Here is a tiny trained network, its code and every weight. The questions are about switching its units off for an input and a class, where a switched-off unit gives its printed mean instead of its output.

import numpy as np


def w(rows, s, z=0):
    codes = np.array(rows[::2]) - 128.0
    scale = np.full(codes.shape[1], s)
    scale[-1] = z or s
    return codes * scale


def norm(h):
    return h / np.sqrt((h * h).mean(-1, keepdims=True) + 1e-5)


def f(y):
    return np.maximum(y, 0)


def log_softmax(a):
    a = a - a.max(-1, keepdims=True)
    return a - np.log(np.exp(a).sum(-1, keepdims=True))


def net(x, mask):
    res = np.array(x, float).reshape(1, 5) / 4 @ E
    u = 0
    for l in range(3):
        y = f(norm(res) @ A[l][:, :-1].T + A[l][:, -1])
        res = res + np.where(mask[u : u + 3], y, B[l][:, -1]) @ B[l][:, :-1]
        u += 3
    return log_softmax(norm(res)[-1] @ U[:, :-1].T + U[:, -1])


A, B = {}, {}
E = w([
[152,56,194,144,140,110,161,129,159,253,123,123],'x0',
[73,122,126,234,138,210,164,198,128,145,131,230],'x1',
[99,157,132,102,193,159,157,103,75,141,23,164],'x2',
[125,121,134,129,131,131,130,124,130,119,127,127],'x3',
[136,125,124,122,131,130,137,138,119,128,129,127],'x4',
],0.0063)
A[0] = w([
[107,117,164,105,170,129,155,98,97,201,52,138,6],'L0N1',
[111,147,141,60,192,132,157,79,67,135,9,136,17],'L0N2',
[95,158,133,105,192,157,163,96,67,149,7,166,4],'L0N3',
],0.017,0.0032)
B[0] = w([
[247,134,113,123,161,133,152,137,205,199,95,161,228],'L0N1',
[2,219,120,103,37,170,85,29,196,174,195,112,250],'L0N2',
[175,50,139,148,200,99,133,215,32,44,74,122,248],'L0N3',
],0.0083,0.019)
A[1] = w([
[139,92,173,113,128,101,163,103,146,251,122,113,15],'L1N1',
[145,85,174,159,149,113,155,124,136,218,119,129,2],'L1N2',
[100,130,157,141,118,143,166,110,131,214,122,139,2],'L1N3',
],0.024,0.0017)
B[1] = w([
[198,150,190,249,215,100,49,78,79,62,117,78,249],'L1N1',
[5,85,121,8,2,178,197,172,138,184,142,137,225],'L1N2',
[111,124,57,112,165,64,168,117,145,125,156,209,186],'L1N3',
],0.0083,0.021)
A[2] = w([
[155,136,114,59,129,26,159,27,114,83,153,87,182],'L2N1',
[211,98,163,149,160,75,154,120,85,109,108,109,4],'L2N2',
[89,152,102,251,121,164,198,141,109,133,184,214,7],'L2N3',
],0.014,0.0013)
B[2] = w([
[251,43,101,10,113,108,177,237,113,157,91,125,254],'L2N1',
[19,190,76,117,72,117,86,98,58,9,205,68,196],'L2N2',
[186,253,93,237,92,166,169,108,221,127,154,127,218],'L2N3',
],0.0043,0.011)
U = w([
[234,95,59,22,82,75,146,187,117,90,157,95,183],'0',
[156,66,216,187,120,54,90,78,38,86,193,24,196],'1',
[1,212,68,40,95,167,63,48,145,123,119,110,197],'2',
[222,153,153,146,220,83,66,15,198,227,112,133,82],'3',
[173,237,65,247,81,177,161,147,197,83,178,143,3],'4',
[6,77,157,183,33,134,216,126,151,201,223,172,139],'5',
[78,141,87,199,222,159,109,187,25,18,58,163,173],'6',
[155,37,160,122,178,189,206,209,124,213,24,188,18],'7',
],0.0082,0.00062)

Each question gives the input, the list of numbers given to net, and the class t.
The units are the neurons (one row each of A and B). Each row of codes is followed by its name. A weight is (code - 128) times the scale printed after its matrix; where a second scale follows, it is the last column's (A, B and U).
mask holds one flag per neuron, layer by layer. A switched-off neuron (its flag False) gives its mean, the last column of its row in B, instead of its output. The means were averaged over made-up inputs and are rounded, as every weight is.
A unit's drop is (log p(t) with every unit on - log p(t) with that unit switched off) / (log p(t) with every unit on - log p(t) with every unit switched off).
The circuit of an input: a set's keep is (log p(t) with only the set's units on - log p(t) with every unit switched off) / (log p(t) with every unit on - log p(t) with every unit switched off). Starting from all 9 units, units are removed one at a time, each time the one whose removal leaves the highest keep (on an exact tie, the one counted first), for as long as the keep stays at least 0.8.
circuit, biggest first: the units of the circuit, biggest drop first
most important unit: the unit with the biggest drop
top k neurons: the k neurons with the biggest drops, biggest first
k most important neurons of layer l: the k neurons of layer l with the biggest drops, biggest first
drop when u is switched off: that unit's drop, to one decimal
input [1,2,4,8,2], class 7: top 3 neurons -> (L0N3 L1N1 L0N1)
input [1,1,1,6,-8], class 7: top neuron -> (L0N1)
input [3,-8,2,5,-2], class 3: top 3 neurons -> (L0N3 L0N2 L1N2)
input [-7,-1,-1,-2,4], class 0: top 4 neurons -> (L0N2 L1N1 L0N3 L1N2)
input [1,2,-1,-6,-3], class 5: top 4 neurons -> (L0N3 L1N2 L0N2 L0N1)
input [1,-8,3,1,-4], class 3: top 2 neurons -> (L1N2 L0N2)
input [6,2,0,-1,8], class 5: top 3 neurons -> (L1N2 L0N2 L0N3)
input [6,-5,-2,1,-4], class 1: circuit, biggest first -> (L1N1 L0N2 L0N3 L1N2)
input [-5,-1,-2,-1,-3], class 0: top 3 neurons -> (L0N2 L1N1 L1N2)
input [1,-2,-2,-3,-1], class 1: top 2 neurons -> (L0N2 L0N3)
input [1,-7,-4,1,5], class 1: top 3 neurons -> (L0N2 L1N2 L0N3)
input [-7,-2,-2,0,-5], class 0: top 3 neurons -> (L0N2 L1N1 L0N3)
input [1,4,-3,5,5], class 5: top 3 neurons -> (L0N3 L1N1 L0N2)
input [8,-5,-4,-1,-1], class 1: most important unit -> L1N1
input [8,0,-5,-8,-6], class 1: top 3 neurons -> (L1N1 L0N2 L0N3)
input [7,0,7,-7,-1], class 3: 2 most important neurons of layer 1 -> (L1N1 L1N3)
input [2,0,-2,-8,7], class 1: top 2 neurons -> (L1N1 L0N2)
input [-2,-5,1,0,6], class 2: 2 most important neurons of layer 1 -> (L1N1 L1N2)
input [2,-3,-6,-7,3], class 1: 2 most important neurons of layer 0 -> (L0N2 L0N3)
input [1,-6,2,0,3], class 3: circuit, biggest first -> (L1N2)
input [2,-4,-2,-8,-6], class 1: drop when L1N1 is switched off -> 0.3
input [8,-8,-2,6,-6], class 1: drop when L0N3 is switched off -> 0.1
input [2,0,-3,2,-8], class 1: drop when L0N3 is switched off -> 1.0
